Below are the code and all the weights of a small trained network. Each question names an input and a class and asks about switching units off, where a switched-off unit gives its printed mean instead of its output.

import numpy as np


def w(rows, s, z=0):
    codes = np.array(rows[::2]) - 128.0
    scale = np.full(codes.shape[1], s)
    scale[-1] = z or s
    return codes * scale


def f(y):
    return np.maximum(y, 0)


def log_softmax(a):
    a = a - a.max(-1, keepdims=True)
    return a - np.log(np.exp(a).sum(-1, keepdims=True))


def net(x, mask):
    res = np.array(x, float).reshape(1, 7) / 4 @ E
    y = f(res @ A[0][:, :-1].T + A[0][:, -1])
    res = res + np.where(mask, y, B[0][:, -1]) @ B[0][:, :-1]
    return log_softmax(res[-1] @ U[:, :-1].T + U[:, -1])


A, B = {}, {}
E = w([
[119,134,117,129,130,116,124,130,107,126,135],'x0',
[92,196,110,77,110,194,205,117,109,87,145],'x1',
[78,146,154,143,178,101,179,99,163,181,143],'x2',
[149,167,183,152,251,131,110,117,97,51,96],'x3',
[77,113,185,116,97,151,68,90,133,122,199],'x4',
[120,130,120,126,130,122,125,126,110,129,130],'x5',
[186,93,133,191,119,143,183,91,50,119,180],'x6',
],0.012)
A[0] = w([
[88,81,149,122,104,192,69,110,131,150,213,94],'neuron 0',
[204,67,97,178,113,166,185,93,64,169,197,70],'neuron 1',
[80,215,92,90,105,254,221,117,116,103,138,82],'neuron 2',
[133,90,79,138,56,121,127,104,134,130,157,253],'neuron 3',
[82,133,178,111,141,187,34,72,135,96,205,122],'neuron 4',
[216,136,62,125,86,168,106,222,91,90,45,108],'neuron 5',
[89,185,78,51,118,135,45,200,155,169,97,91],'neuron 6',
[64,137,128,64,133,103,94,198,173,144,70,88],'neuron 7',
[170,59,160,194,137,35,62,166,137,201,116,79],'neuron 8',
[123,181,116,144,187,63,225,105,151,233,103,108],'neuron 9',
[95,100,80,109,18,128,154,171,149,231,147,51],'neuron 10',
],0.0076,0.0035)
B[0] = w([
[149,123,67,174,124,170,93,128,159,181,181,216],'neuron 0',
[176,160,111,156,136,66,228,44,202,62,143,216],'neuron 1',
[38,30,137,54,112,107,157,191,120,119,153,232],'neuron 2',
[105,147,201,133,150,124,115,118,85,120,106,218],'neuron 3',
[140,161,77,178,132,223,111,157,150,163,186,229],'neuron 4',
[167,162,122,159,74,172,66,140,77,234,161,213],'neuron 5',
[140,127,127,130,119,79,167,17,178,104,141,229],'neuron 6',
[201,158,122,118,131,81,186,53,173,93,165,220],'neuron 7',
[89,35,110,11,141,101,135,185,117,95,135,234],'neuron 8',
[181,189,120,157,59,136,38,172,61,211,195,216],'neuron 9',
[89,189,135,145,206,206,75,151,96,57,1,250],'neuron 10',
],0.0083,0.011)
U = w([
[166,142,109,130,128,70,196,35,176,60,128,79],'0',
[100,13,122,42,124,111,153,201,126,99,125,73],'1',
[145,159,185,134,68,136,92,122,101,190,152,255],'2',
[156,153,40,157,126,163,124,161,136,199,143,58],'3',
[121,177,198,148,248,162,121,149,101,34,38,121],'4',
],0.012,0.0069)

Each question gives the input, the list of numbers given to net, and the class t.
The units are the neurons (one row each of A and B). Each row of codes is followed by its name. A weight is (code - 128) times the scale printed after its matrix; where a second scale follows, it is the last column's (A, B and U).
mask holds one flag per neuron, in row order. A switched-off neuron (its flag False) gives its mean, the last column of its row in B, instead of its output. The means were averaged over made-up inputs and are rounded, as every weight is.
A unit's drop is (log p(t) with every unit on - log p(t) with that unit switched off) / (log p(t) with every unit on - log p(t) with every unit switched off).
The circuit of an input: a set's keep is (log p(t) with only the set's units on - log p(t) with every unit switched off) / (log p(t) with every unit on - log p(t) with every unit switched off). Starting from all 11 units, units are removed one at a time, each time the one whose removal leaves the highest keep (on an exact tie, the one counted first), for as long as the keep stays at least 0.8.
circuit, biggest first: the units of the circuit, biggest drop first
most important unit: the unit with the biggest drop
k most important neurons: the k neurons with the biggest drops, biggest first
drop when u is switched off: that unit's drop, to one decimal
input [-2,-7,3,1,0,-1,8], class 0: most important neuron -> (neuron 1)
input [-6,4,8,-8,-7,5,1], class 2: circuit, biggest first -> (neuron 9; neuron 4)
input [-5,7,-8,-6,-5,5,-1], class 2: circuit, biggest first -> (neuron 5; neuron 3)
input [-6,-4,-3,3,-6,0,-4], class 3: 2 most important neurons -> (neuron 5; neuron 2)
input [2,4,0,-1,0,5,-6], class 0: 3 most important neurons -> (neuron 6; neuron 7; neuron 8)
input [-3,1,6,-3,-1,-6,7], class 0: 3 most important neurons -> (neuron 1; neuron 5; neuron 4)
input [-8,7,-6,-7,-7,-3,-1], class 1: 4 most important neurons -> (neuron 2; neuron 9; neuron 4; neuron 0)
input [6,-1,0,-5,-4,2,-5], class 0: 3 most important neurons -> (neuron 6; neuron 7; neuron 4)
input [-2,1,-7,-8,3,3,2], class 4: 2 most important neurons -> (neuron 10; neuron 3)
input [-8,4,3,8,-5,6,-8], class 0: circuit, biggest first -> (neuron 10; neuron 7)
input [-1,-5,4,0,7,0,-1], class 3: circuit, biggest first -> (neuron 4; neuron 0)
input [-7,2,-6,2,-4,-7,0], class 2: circuit, biggest first -> (neuron 5; neuron 4)
input [-6,3,3,2,7,-2,6], class 3: 2 most important neurons -> (neuron 4; neuron 6)
input [-4,2,-8,5,-4,-7,-5], class 2: circuit, biggest first -> (neuron 5)
input [8,-4,-7,0,-3,-7,2], class 2: 2 most important neurons -> (neuron 5; neuron 2)
input [1,-7,-6,5,-7,-2,-4], class 1: 3 most important neurons -> (neuron 8; neuron 9; neuron 4)
input [-5,4,-8,-3,-8,-1,-5], class 2: 3 most important neurons -> (neuron 5; neuron 4; neuron 0)
input [7,1,-7,-4,8,6,2], class 3: circuit, biggest first -> (neuron 0; neuron 4)
input [2,0,-1,7,7,-8,-7], class 0: circuit, biggest first -> (neuron 10; neuron 7)
input [8,2,7,-1,-4,-1,-4], class 2: most important unit -> neuron 9
input [7,-3,-3,5,7,-3,3], class 3: circuit, biggest first -> (neuron 4; neuron 3)
input [-3,2,3,6,7,7,-5], class 3: 2 most important neurons -> (neuron 4; neuron 10)
input [2,0,-4,-4,4,6,6], class 0: 2 most important neurons -> (neuron 1; neuron 9)
input [-5,1,5,3,-8,-3,7], class 3: 2 most important neurons -> (neuron 9; neuron 6)
input [8,-3,-6,-1,7,-7,4], class 3: circuit, biggest first -> (neuron 0; neuron 4)
input [5,2,8,5,4,8,5], class 2: 2 most important neurons -> (neuron 10; neuron 9)
input [-7,0,4,-8,-5,-6,0], class 4: circuit, biggest first -> (neuron 10)
input [-6,-7,8,6,4,1,1], class 2: drop when neuron 9 is switched off -> 1.2
input [-1,7,-1,-6,6,4,-5], class 1: drop when neuron 9 is switched off -> 0.2
input [-7,-7,-2,2,1,-5,0], class 1: drop when neuron 8 is switched off -> 0.2
